Here is a tiny trained network, its code and every weight. The questions are about switching its units off for an input and a class, where a switched-off unit gives its printed mean instead of its output.

import numpy as np


def w(rows, s, z=0):
    codes = np.array(rows[::2]) - 128.0
    scale = np.full(codes.shape[1], s)
    scale[-1] = z or s
    return codes * scale


def norm(h):
    return h / np.sqrt((h * h).mean(-1, keepdims=True) + 1e-5)


def f(y):
    return y / 2 * (1 + np.tanh(0.7978845608 * (y + 0.044715 * y**3)))


def log_softmax(a):
    a = a - a.max(-1, keepdims=True)
    return a - np.log(np.exp(a).sum(-1, keepdims=True))


def net(x, mask):
    res = np.array(x, float).reshape(1, 7) / 4 @ E
    u = 0
    for l in range(3):
        y = f(norm(res) @ A[l][:, :-1].T + A[l][:, -1])
        res = res + np.where(mask[u : u + 4], y, B[l][:, -1]) @ B[l][:, :-1]
        u += 4
    return log_softmax(norm(res)[-1] @ U[:, :-1].T + U[:, -1])


A, B = {}, {}
E = w([
[131,84,156,162,119,158,120,7,135,131,189,125],'x0',
[153,136,132,142,114,131,101,124,118,121,117,89],'x1',
[126,162,122,104,124,153,135,127,132,131,154,108],'x2',
[111,121,125,105,136,114,139,122,146,138,124,128],'x3',
[159,139,182,58,144,165,99,80,140,60,103,191],'x4',
[96,126,132,111,142,94,110,117,147,135,109,104],'x5',
[58,92,37,135,72,104,130,133,118,85,119,108],'x6',
],0.011)
A[0] = w([
[85,119,3,153,71,156,123,135,119,226,80,129,5],'L0N0',
[146,93,215,158,124,109,181,186,135,234,171,74,62],'L0N1',
[143,127,61,106,127,102,141,102,130,66,143,110,56],'L0N2',
[67,74,150,186,92,141,154,109,116,146,170,67,64],'L0N3',
],0.0067,0.003)
B[0] = w([
[165,137,123,120,175,167,154,165,132,71,130,84,254],'L0N0',
[76,96,126,64,1,132,63,127,119,102,140,185,230],'L0N1',
[105,136,108,124,88,78,123,87,109,159,151,134,162],'L0N2',
[139,136,151,158,134,112,153,151,154,107,154,166,202],'L0N3',
],0.017,0.0037)
A[1] = w([
[126,72,133,116,101,144,4,6,143,108,253,172,69],'L1N0',
[81,65,50,179,119,145,148,97,162,133,204,75,4],'L1N1',
[171,73,85,75,131,183,173,32,116,33,91,106,79],'L1N2',
[65,139,36,90,44,108,91,226,40,106,93,162,126],'L1N3',
],0.0062,0.0035)
B[1] = w([
[62,140,72,148,212,44,141,224,27,148,174,82,216],'L1N0',
[152,12,229,181,98,146,132,128,189,24,167,149,153],'L1N1',
[76,111,90,122,61,104,71,86,80,207,29,174,167],'L1N2',
[147,184,79,47,190,146,94,24,64,255,62,120,255],'L1N3',
],0.0085,0.0088)
A[2] = w([
[211,212,82,154,238,148,254,223,177,132,26,39,77],'L2N0',
[169,237,176,8,36,134,79,178,197,162,8,178,161],'L2N1',
[117,197,166,138,249,118,108,102,112,208,87,154,184],'L2N2',
[174,167,216,82,147,131,162,236,183,44,13,146,2],'L2N3',
],0.0052,0.0021)
B[2] = w([
[17,150,143,221,47,57,113,179,53,80,160,161,208],'L2N0',
[251,61,130,173,174,197,154,52,169,97,123,112,254],'L2N1',
[186,112,198,122,176,199,66,134,165,117,141,115,224],'L2N2',
[105,101,52,131,78,71,178,121,151,32,131,92,166],'L2N3',
],0.011,0.0076)
U = w([
[218,143,131,55,203,184,75,64,111,245,89,130,216],'0',
[31,157,104,125,70,56,93,168,39,152,150,135,222],'1',
[209,99,156,170,118,143,194,102,240,2,177,116,2],'2',
],0.0095,0.00095)

Each question gives the input, the list of numbers given to net, and the class t.
The units are the neurons (one row each of A and B). Each row of codes is followed by its name. A weight is (code - 128) times the scale printed after its matrix; where a second scale follows, it is the last column's (A, B and U).
mask holds one flag per neuron, layer by layer. A switched-off neuron (its flag False) gives its mean, the last column of its row in B, instead of its output. The means were averaged over made-up inputs and are rounded, as every weight is.
A unit's drop is (log p(t) with every unit on - log p(t) with that unit switched off) / (log p(t) with every unit on - log p(t) with every unit switched off).
The circuit of an input: a set's keep is (log p(t) with only the set's units on - log p(t) with every unit switched off) / (log p(t) with every unit on - log p(t) with every unit switched off). Starting from all 12 units, units are removed one at a time, each time the one whose removal leaves the highest keep (on an exact tie, the one counted first), for as long as the keep stays at least 0.8.
units of the circuit, in order: the units of the circuit, biggest drop first
unit that matters most: the unit with the biggest drop
k most important neurons: the k neurons with the biggest drops, biggest first
k most important neurons of layer l: the k neurons of layer l with the biggest drops, biggest first
drop when u is switched off: that unit's drop, to one decimal
input [-7,-7,-2,2,-5,7,0], class 0: units of the circuit, in order	(L1N3)
input [2,-3,2,-4,-2,-6,-6], class 1: units of the circuit, in order	(L1N0 L0N1)
input [-6,-2,5,-3,1,3,-1], class 2: 2 most important neurons	(L0N1 L0N2)
input [1,3,4,-2,-7,-2,5], class 2: 3 most important neurons	(L1N1 L0N3 L1N0)
input [-5,8,0,-5,1,2,7], class 0: 2 most important neurons	(L1N3 L1N0)
input [-2,7,5,-6,2,5,-2], class 2: 2 most important neurons	(L1N0 L1N3)
input [0,7,2,7,1,4,6], class 0: 2 most important neurons of layer 2	(L2N0 L2N3)
input [8,0,-2,-5,0,-3,-5], class 1: units of the circuit, in order	(L1N0 L2N1)
input [8,-6,2,6,-3,-5,0], class 1: 2 most important neurons of layer 0	(L0N0 L0N1)
input [1,7,2,-3,5,6,4], class 1: 2 most important neurons	(L1N0 L2N1)
input [-7,-7,8,5,-1,3,0], class 0: 2 most important neurons of layer 0	(L0N3 L0N0)
input [-1,-7,2,4,8,4,-5], class 2: 2 most important neurons	(L1N3 L2N3)
input [3,-6,-8,-7,6,-7,1], class 1: 3 most important neurons	(L1N3 L2N1 L1N0)
input [-8,-2,-1,-2,7,-6,6], class 0: unit that matters most	L1N3
input [0,-1,6,3,2,-4,-8], class 2: 2 most important neurons	(L1N3 L0N2)
input [-3,1,2,4,-8,3,-2], class 0: 2 most important neurons	(L0N1 L1N3)
input [5,-8,2,4,0,7,-8], class 1: 2 most important neurons of layer 0	(L0N1 L0N0)
input [-1,1,5,-1,7,8,-2], class 2: 2 most important neurons	(L1N3 L2N3)
input [-7,-8,1,4,1,-7,-3], class 2: 2 most important neurons	(L0N1 L0N2)
input [3,4,-5,-4,-3,7,-1], class 1: most important neuron	(L0N1)
input [-8,-6,3,-1,2,2,7], class 0: 2 most important neurons	(L1N3 L1N0)
input [-8,-8,3,-3,-3,4,-3], class 0: drop when L1N3 is switched off	0.6
input [-4,-7,4,6,4,-8,-3], class 2: drop when L1N3 is switched off	0.1
input [2,1,0,5,0,4,-3], class 1: drop when L1N0 is switched off	0.8
